Here is a tiny trained network, its code and every weight. The questions are about switching its units off for an input and a class, where a switched-off unit gives its printed mean instead of its output.

import numpy as np


def w(rows, s, z=0):
    codes = np.array(rows[::2]) - 128.0
    scale = np.full(codes.shape[1], s)
    scale[-1] = z or s
    return codes * scale


def f(y):
    return np.maximum(y, 0)


def log_softmax(a):
    a = a - a.max(-1, keepdims=True)
    return a - np.log(np.exp(a).sum(-1, keepdims=True))


def net(x, mask):
    res = np.array(x, float).reshape(1, 6) / 4 @ E
    y = f(res @ A[0][:, :-1].T + A[0][:, -1])
    res = res + np.where(mask, y, B[0][:, -1]) @ B[0][:, :-1]
    return log_softmax(res[-1] @ U[:, :-1].T + U[:, -1])


A, B = {}, {}
E = w([
[184,202,195,64],'x0',
[85,246,104,145],'x1',
[254,151,79,149],'x2',
[106,129,54,76],'x3',
[88,162,61,87],'x4',
[133,140,113,231],'x5',
],0.005)
A[0] = w([
[117,219,94,160,165],'neuron 1',
[204,87,102,154,103],'neuron 2',
[88,63,81,24,177],'neuron 3',
[215,66,117,131,179],'neuron 4',
[131,155,169,63,142],'neuron 5',
[159,159,134,90,145],'neuron 6',
[142,113,226,79,186],'neuron 7',
[185,52,182,155,153],'neuron 8',
[127,144,121,197,254],'neuron 9',
[205,208,174,77,242],'neuron 10',
[154,147,139,155,231],'neuron 11',
[162,185,168,90,168],'neuron 12',
[2,88,217,110,96],'neuron 13',
[156,78,111,152,116],'neuron 14',
[142,148,164,134,36],'neuron 15',
[98,121,223,130,229],'neuron 16',
[159,73,146,129,178],'neuron 17',
[98,37,113,125,233],'neuron 18',
[133,164,89,109,214],'neuron 19',
[171,115,125,171,152],'neuron 20',
[95,138,130,83,112],'neuron 21',
[33,185,122,206,187],'neuron 22',
[48,118,69,150,210],'neuron 23',
[142,73,83,98,183],'neuron 24',
[181,205,186,74,177],'neuron 25',
[138,41,178,160,162],'neuron 26',
[151,98,156,146,160],'neuron 27',
[175,165,149,141,78],'neuron 28',
[120,116,123,145,65],'neuron 29',
[121,77,115,80,185],'neuron 30',
[71,169,114,168,200],'neuron 31',
[137,128,134,152,147],'neuron 32',
[187,172,149,134,129],'neuron 33',
[136,128,43,56,215],'neuron 34',
[186,79,100,139,149],'neuron 35',
[159,187,228,187,85],'neuron 36',
[116,130,120,202,127],'neuron 37',
[103,193,3,146,204],'neuron 38',
[136,104,111,87,120],'neuron 39',
],0.009,0.0022)
B[0] = w([
[187,153,183,157,214],'neuron 1',
[193,127,110,80,184],'neuron 2',
[92,212,48,110,224],'neuron 3',
[179,100,91,56,209],'neuron 4',
[83,136,186,111,192],'neuron 5',
[128,147,158,93,176],'neuron 6',
[59,85,146,83,216],'neuron 7',
[162,33,101,79,210],'neuron 8',
[187,97,160,148,211],'neuron 9',
[110,158,242,46,253],'neuron 10',
[163,113,162,122,186],'neuron 11',
[102,159,193,88,203],'neuron 12',
[7,127,104,227,239],'neuron 13',
[164,107,112,114,166],'neuron 14',
[114,99,154,133,141],'neuron 15',
[56,91,122,140,221],'neuron 16',
[143,84,97,89,183],'neuron 17',
[94,112,32,128,218],'neuron 18',
[153,169,146,130,195],'neuron 19',
[179,115,133,107,175],'neuron 20',
[107,172,140,119,167],'neuron 21',
[124,146,153,252,243],'neuron 22',
[121,164,103,225,228],'neuron 23',
[127,146,64,112,186],'neuron 24',
[89,166,221,66,232],'neuron 25',
[122,39,83,119,209],'neuron 26',
[141,85,125,112,170],'neuron 27',
[98,125,171,140,162],'neuron 28',
[134,123,145,138,133],'neuron 29',
[92,138,82,110,183],'neuron 30',
[135,154,145,205,209],'neuron 31',
[145,116,139,125,151],'neuron 32',
[107,125,197,120,182],'neuron 33',
[132,222,91,101,225],'neuron 34',
[171,116,90,88,184],'neuron 35',
[143,52,212,140,203],'neuron 36',
[161,111,173,166,180],'neuron 37',
[208,222,106,188,254],'neuron 38',
[116,157,106,109,155],'neuron 39',
],0.025,0.0047)
U = w([
[221,154,122,103,155],'0',
[120,213,142,42,176],'1',
[253,22,69,80,164],'2',
[238,160,133,193,8],'3',
[114,83,210,95,5],'4',
[149,177,5,130,255],'5',
[52,47,49,103,65],'6',
[76,92,102,224,237],'7',
],0.005,0.00089)

Each question gives the input, the list of numbers given to net, and the class t.
The units are the neurons (one row each of A and B). Each row of codes is followed by its name. A weight is (code - 128) times the scale printed after its matrix; where a second scale follows, it is the last column's (A, B and U).
mask holds one flag per neuron, in row order. A switched-off neuron (its flag False) gives its mean, the last column of its row in B, instead of its output. The means were averaged over made-up inputs and are rounded, as every weight is.
A unit's drop is (log p(t) with every unit on - log p(t) with that unit switched off) / (log p(t) with every unit on - log p(t) with every unit switched off).
The circuit of an input: a set's keep is (log p(t) with only the set's units on - log p(t) with every unit switched off) / (log p(t) with every unit on - log p(t) with every unit switched off). Starting from the 12 units with the biggest drops (on a tie, the unit counted first), units are removed one at a time, each time the one whose removal leaves the highest keep (on an exact tie, the one counted first), for as long as the keep stays at least 0.8.
units of the circuit, in order: the units of the circuit, biggest drop first
most important unit: the unit with the biggest drop
k most important neurons: the k neurons with the biggest drops, biggest first
drop of u: that unit's drop, to one decimal
input [2,-4,-4,4,2,-5], class 6: units of the circuit, in order : (neuron 38; neuron 18)
input [-6,-4,-8,-6,7,-7], class 7: 2 most important neurons : (neuron 13; neuron 23)
input [-6,1,-3,7,5,5], class 3: units of the circuit, in order : (neuron 38)
input [-5,7,8,2,-2,-4], class 3: units of the circuit, in order : (neuron 38; neuron 1)
input [4,-5,3,-3,-4,-4], class 4: units of the circuit, in order : (neuron 7; neuron 38)
input [-5,-6,-2,6,-6,-1], class 6: units of the circuit, in order : (neuron 38; neuron 18)
input [3,-4,4,-8,5,-6], class 4: units of the circuit, in order : (neuron 38; neuron 7)
input [1,8,0,6,4,-2], class 3: units of the circuit, in order : (neuron 38; neuron 1)
input [-1,-4,3,3,5,7], class 2: 3 most important neurons : (neuron 13; neuron 22; neuron 3)
input [-7,0,-6,2,7,4], class 7: 2 most important neurons : (neuron 22; neuron 13)
input [-1,-7,-4,2,5,-8], class 5: 2 most important neurons : (neuron 3; neuron 34)
input [-7,0,2,-6,4,3], class 3: drop of neuron 22 : 0.1
input [0,3,-8,0,7,6], class 7: drop of neuron 13 : 0.5
input [0,-7,1,4,4,5], class 2: drop of neuron 4 : 0.2
input [-4,-2,-8,7,1,-3], class 5: most important unit : neuron 3
